Here is a tiny trained network, its code and every weight. The questions are about switching its units off for an input and a target symbol, where a switched-off unit gives its printed mean instead of its output.

import numpy as np


def w(rows, s, z=0):
    codes = np.array(rows[::2]) - 128.0
    scale = np.full(codes.shape[1], s)
    scale[-1] = z or s
    return codes * scale


def norm(h):
    return h / np.sqrt((h * h).mean(-1, keepdims=True) + 1e-5)


def f(y):
    return y / 2 * (1 + np.tanh(0.7978845608 * (y + 0.044715 * y**3)))


def softmax(a):
    e = np.exp(a - a.max(-1, keepdims=True))
    return e / e.sum(-1, keepdims=True)


def log_softmax(a):
    a = a - a.max(-1, keepdims=True)
    return a - np.log(np.exp(a).sum(-1, keepdims=True))


def net(x, mask):
    ids = ['Ωαβδηλξφψ'.index(c) for c in x.split()]
    T = len(ids)
    res = E[ids] + P[:T]
    u = 0
    for l in range(2):
        r = norm(res)
        for j in range(2):
            rows = slice(4 * j, 4 * j + 4)
            q, k, v = (r @ M[l][rows].T for M in (Q, K, V))
            z = softmax(np.where(np.tri(T) > 0, q @ k.T / 4**0.5, -1e9)) @ v
            o = O[l][rows]
            res = res + np.where(mask[u + j], z, o[:, -1]) @ o[:, :-1]
        u += 2
        y = f(norm(res) @ A[l][:, :-1].T + A[l][:, -1])
        res = res + np.where(mask[u : u + 12], y, B[l][:, -1]) @ B[l][:, :-1]
        u += 12
    return log_softmax(norm(res)[-1] @ U[:, :-1].T + U[:, -1])


Q, K, V, O, A, B = {}, {}, {}, {}, {}, {}
E = w([
[118,158,175,128,85,91,134,130,168,76],'Ω',
[138,107,103,103,140,73,145,124,149,107],'α',
[149,116,121,109,103,101,105,130,195,103],'β',
[65,124,107,186,141,86,127,109,154,85],'δ',
[77,114,171,94,136,111,157,133,75,80],'η',
[120,180,123,150,133,102,55,160,98,174],'λ',
[155,101,142,198,105,153,178,166,119,154],'ξ',
[165,155,140,1,168,119,103,199,118,148],'φ',
[125,28,66,130,176,197,148,196,128,163],'ψ',
],0.00085)
P = w([
[98,133,101,124,90,149,138,100,131,159],'0',
[56,129,195,122,142,86,132,169,236,187],'1',
[125,57,112,150,72,11,89,165,115,106],'2',
[136,165,99,112,118,127,174,146,113,124],'3',
[114,120,204,127,180,111,126,179,178,125],'4',
[164,46,123,156,130,65,53,174,92,81],'5',
[168,172,110,118,148,159,158,125,101,111],'6',
[138,137,190,146,222,166,103,149,154,93],'7',
[188,76,130,164,178,138,48,150,83,52],'8',
],0.0012)
Q[0] = w([
[95,156,154,133,179,138,157,153,163,159],'0.h1',
[155,64,109,158,94,68,68,177,68,63],'0.h1',
[71,192,132,106,87,178,198,76,180,254],'0.h1',
[123,200,136,98,142,183,172,61,175,189],'0.h1',
[150,134,103,129,104,133,127,72,97,136],'0.h2',
[136,94,74,135,63,79,102,102,92,96],'0.h2',
[165,137,99,130,119,149,119,83,82,127],'0.h2',
[128,130,95,126,48,114,146,52,107,152],'0.h2',
],0.0071)
K[0] = w([
[87,136,141,105,70,82,192,30,158,58],'0.h1',
[221,131,124,179,211,195,124,222,80,140],'0.h1',
[29,108,117,107,4,63,149,104,163,147],'0.h1',
[16,120,140,72,53,62,117,59,188,135],'0.h1',
[108,95,145,96,66,131,88,169,182,175],'0.h2',
[86,56,145,92,76,127,129,155,168,79],'0.h2',
[150,86,137,82,86,154,72,175,171,172],'0.h2',
[49,124,146,95,33,86,113,145,189,162],'0.h2',
],0.0036)
V[0] = w([
[144,132,122,122,58,89,96,123,66,110],'0.h1',
[104,180,83,109,147,111,1,121,117,94],'0.h1',
[149,50,107,113,98,117,113,114,193,19],'0.h1',
[111,23,131,58,149,163,177,160,134,67],'0.h1',
[100,148,62,98,133,121,95,83,78,105],'0.h2',
[197,90,39,132,92,115,233,96,86,18],'0.h2',
[115,75,92,173,98,200,137,154,119,78],'0.h2',
[73,147,110,85,107,170,148,138,154,21],'0.h2',
],0.0013)
O[0] = w([
[122,153,159,143,191,137,131,82,137,77,120],'0.h1',
[46,116,138,117,165,171,133,61,156,196,184],'0.h1',
[42,103,143,132,102,183,107,175,162,41,118],'0.h1',
[116,186,118,126,81,125,172,230,181,107,107],'0.h1',
[197,91,100,151,155,126,180,133,109,128,115],'0.h2',
[197,182,107,129,171,133,131,10,82,235,3],'0.h2',
[113,114,138,101,192,144,162,76,152,181,111],'0.h2',
[167,73,144,171,194,39,96,95,97,149,185],'0.h2',
],0.0013,0.00032)
A[0] = w([
[128,127,128,128,127,129,128,128,127,128,129],'0.n1',
[128,119,84,121,99,179,93,116,182,100,145],'0.n2',
[162,165,238,147,123,173,128,223,130,215,103],'0.n3',
[82,130,186,83,121,84,205,35,37,147,11],'0.n4',
[234,187,144,63,68,131,160,183,142,85,65],'0.n5',
[97,187,163,64,200,48,28,117,169,139,52],'0.n6',
[247,180,36,133,87,87,218,50,88,197,15],'0.n7',
[92,69,87,184,157,158,19,124,157,223,101],'0.n8',
[94,186,133,120,53,66,118,112,104,142,50],'0.n9',
[168,68,145,103,98,133,172,141,210,97,132],'0.n10',
[128,127,128,128,127,129,128,128,128,128,129],'0.n11',
[93,223,235,204,78,70,92,41,139,76,44],'0.n12',
],0.0015,0.0012)
B[0] = w([
[128,128,128,128,128,129,127,127,128,128,128],'0.n1',
[149,174,144,161,152,75,136,131,63,138,121],'0.n2',
[41,75,76,125,122,93,114,85,184,32,164],'0.n3',
[87,103,47,116,52,223,63,171,89,112,8],'0.n4',
[90,59,36,142,158,180,175,52,77,118,94],'0.n5',
[107,22,122,204,108,118,233,150,126,90,183],'0.n6',
[63,31,149,125,108,148,59,168,167,23,1],'0.n7',
[148,147,205,79,134,141,223,116,62,55,161],'0.n8',
[169,105,121,98,163,253,112,161,99,111,70],'0.n9',
[83,182,141,172,159,116,50,131,77,142,151],'0.n10',
[128,128,128,128,128,129,127,127,128,128,128],'0.n11',
[251,103,61,28,156,164,181,152,144,236,107],'0.n12',
],0.0012,0.00068)
Q[1] = w([
[126,173,178,118,221,108,108,173,178,60],'1.h1',
[154,33,254,161,195,63,30,132,117,127],'1.h1',
[164,64,168,142,96,73,57,115,99,129],'1.h1',
[199,173,5,128,96,127,107,126,29,91],'1.h1',
[228,64,129,167,129,79,19,166,42,40],'1.h2',
[108,16,170,112,51,80,65,146,123,167],'1.h2',
[128,193,4,105,50,161,157,86,73,116],'1.h2',
[147,111,182,162,214,89,104,227,120,44],'1.h2',
],0.0063)
K[1] = w([
[158,163,96,119,190,185,114,92,82,127],'1.h1',
[166,157,143,172,184,126,131,143,112,86],'1.h1',
[125,137,168,201,166,119,146,171,130,100],'1.h1',
[68,42,150,181,73,166,91,128,142,139],'1.h1',
[149,104,148,121,217,148,123,157,109,153],'1.h2',
[99,68,114,130,152,103,141,254,121,116],'1.h2',
[111,130,149,101,88,97,131,84,127,244],'1.h2',
[156,141,121,123,190,193,116,133,87,83],'1.h2',
],0.0059)
V[1] = w([
[121,113,133,138,168,171,250,169,144,199],'1.h1',
[106,138,146,227,106,155,111,162,92,175],'1.h1',
[176,103,100,173,64,174,143,96,161,120],'1.h1',
[131,126,134,99,109,195,120,161,91,124],'1.h1',
[48,74,125,163,100,120,171,106,87,110],'1.h2',
[126,163,198,27,100,110,108,123,48,132],'1.h2',
[121,161,186,213,63,140,145,114,113,144],'1.h2',
[131,162,100,99,102,71,96,132,213,141],'1.h2',
],0.0025)
O[1] = w([
[104,207,98,249,197,113,139,106,68,108,154],'1.h1',
[166,94,77,158,138,169,254,109,69,103,180],'1.h1',
[186,98,162,130,152,117,143,217,108,51,11],'1.h1',
[121,115,89,187,95,92,117,182,97,145,42],'1.h1',
[217,216,92,114,150,172,84,105,151,100,210],'1.h2',
[193,121,149,212,181,95,201,108,252,156,112],'1.h2',
[200,124,141,87,196,55,49,86,106,100,142],'1.h2',
[101,86,173,162,170,223,134,130,70,125,176],'1.h2',
],0.0023,0.0011)
A[1] = w([
[151,126,101,135,71,100,97,163,175,106,113],'1.n1',
[130,144,2,101,27,101,165,218,92,125,44],'1.n2',
[131,166,91,191,161,92,159,78,103,145,103],'1.n3',
[155,84,136,88,133,125,103,81,121,194,88],'1.n4',
[203,106,85,106,112,126,145,116,71,106,70],'1.n5',
[135,126,166,91,119,108,110,91,191,66,94],'1.n6',
[110,61,146,181,98,130,221,181,153,162,85],'1.n7',
[65,113,166,97,115,143,90,142,81,94,86],'1.n8',
[166,110,142,67,190,132,132,59,99,138,125],'1.n9',
[87,150,155,121,171,116,136,131,161,160,150],'1.n10',
[192,189,89,100,147,176,117,112,118,130,107],'1.n11',
[105,196,97,94,89,233,167,89,160,228,5],'1.n12',
],0.0034,0.002)
B[1] = w([
[49,128,187,137,185,149,195,151,81,160,120],'1.n1',
[29,97,142,240,75,134,72,82,228,207,150],'1.n2',
[133,126,137,31,73,199,144,207,164,150,223],'1.n3',
[103,129,164,150,200,209,190,97,143,63,134],'1.n4',
[152,108,174,174,142,23,75,227,131,100,135],'1.n5',
[121,206,45,142,88,160,117,187,59,169,175],'1.n6',
[168,141,63,47,92,97,61,27,57,132,176],'1.n7',
[215,176,95,145,87,129,125,110,230,147,180],'1.n8',
[57,98,156,229,140,164,120,74,165,135,242],'1.n9',
[186,50,104,167,76,127,128,109,82,88,254],'1.n10',
[50,150,178,69,117,56,104,106,153,191,157],'1.n11',
[244,185,95,221,139,145,21,138,143,2,46],'1.n12',
],0.0018,0.0011)
U = w([
[177,57,198,171,173,9,91,240,87,54,105],'Ω',
[231,191,58,204,83,202,43,101,167,31,5],'α',
[132,92,196,3,67,223,108,210,196,106,141],'β',
[78,52,198,195,216,211,194,47,128,104,140],'δ',
[228,176,93,127,170,75,233,133,230,203,172],'η',
[161,54,58,43,62,88,132,43,25,148,249],'λ',
[63,250,172,51,204,72,30,68,114,126,2],'ξ',
[34,100,108,201,29,70,60,123,204,220,123],'φ',
[51,211,51,158,124,174,218,216,25,137,187],'ψ',
],0.0051,0.00056)

Each question gives the input, a string of symbols that net reads in full, and the target symbol t.
The units are the heads (4 rows each of Q, K, V and O) and the neurons (one row each of A and B). Each row of codes is followed by its name. A weight is (code - 128) times the scale printed after its matrix; where a second scale follows, it is the last column's (O, A, B and U).
mask holds one flag per unit, layer by layer, with each layer's heads first. A switched-off unit (its flag False) gives its mean, the last column of its rows in O or B, instead of its output. The means were averaged over made-up inputs and are rounded, as every weight is.
A unit's drop is (log p(t) with every unit on - log p(t) with that unit switched off) / (log p(t) with every unit on - log p(t) with every unit switched off).
The circuit of an input: a set's keep is (log p(t) with only the set's units on - log p(t) with every unit switched off) / (log p(t) with every unit on - log p(t) with every unit switched off). Starting from the 12 units with the biggest drops (on a tie, the unit counted first), units are removed one at a time, each time the one whose removal leaves the highest keep (on an exact tie, the one counted first), for as long as the keep stays at least 0.8.
circuit, biggest first: the units of the circuit, biggest drop first
top k neurons: the k neurons with the biggest drops, biggest first
heads that matter: for each layer, one digit per head in row order, 1 if its drop is at least 0.15 and else 0, layers parted by /
input φ Ω λ β δ β λ, target α: circuit, biggest first => [1.n12]
input δ φ η λ, target ξ: circuit, biggest first => [1.h2, 1.n11]
input η Ω α α, target φ: top 2 neurons => [0.n4, 1.n2]
input λ λ ξ ξ η, target ξ: circuit, biggest first => [1.h2, 0.n7]
input Ω α δ δ δ β λ β η, target δ: heads that matter => 10 / 00
input β η φ λ λ, target λ: heads that matter => 00 / 00
input β λ β η φ, target η: heads that matter => 00 / 01
input λ λ λ λ η ψ η, target η: heads that matter => 11 / 01
input η η Ω ξ δ φ φ α, target φ: circuit, biggest first => [1.h1, 1.h2]
input δ α φ α φ ξ λ ψ φ, target φ: heads that matter => 00 / 01
input δ η ξ ψ δ δ, target φ: circuit, biggest first => [1.h2, 1.n2]
input ξ ξ ψ φ ψ φ, target φ: heads that matter => 10 / 01
input δ Ω δ, target α: heads that matter => 00 / 11
input λ δ η φ, target η: circuit, biggest first => [1.h2, 0.n8]
input λ λ Ω β λ ξ φ η β, target λ: top 2 neurons => [1.n7, 0.n5]
input λ ξ ξ, target Ω: heads that matter => 00 / 01
input α δ α, target α: circuit, biggest first => [1.h2, 1.n8, 0.h1, 1.n11]
input ξ φ Ω η, target Ω: heads that matter => 00 / 10
input λ φ λ, target λ: heads that matter => 11 / 01
input η η α η, target φ: circuit, biggest first => [0.n4, 1.n2, 1.h1]
input φ β ξ φ ψ δ α η, target α: top 2 neurons => [0.n5, 1.n12]
input ψ β ξ ξ φ η ξ λ ξ, target Ω: top neuron => [1.n5]
input η η β α λ α ψ ψ λ, target φ: circuit, biggest first => [1.h2, 1.n2]
input λ ξ ξ ψ β, target ψ: circuit, biggest first => [1.h1, 1.h2]
input Ω δ β ξ δ, target ξ: circuit, biggest first => [1.h2]
input ψ δ δ δ α λ ψ φ ξ, target φ: top 2 neurons => [1.n2, 0.n12]
input α δ Ω λ δ λ φ λ, target φ: circuit, biggest first => [1.h1, 1.h2]
input ψ η α φ Ω λ λ λ ψ, target φ: heads that matter => 00 / 01
input β ψ φ Ω ψ η, target φ: circuit, biggest first => [1.n2, 1.h2]
input λ δ λ ψ η β λ ξ, target λ: top neuron => [1.n7]
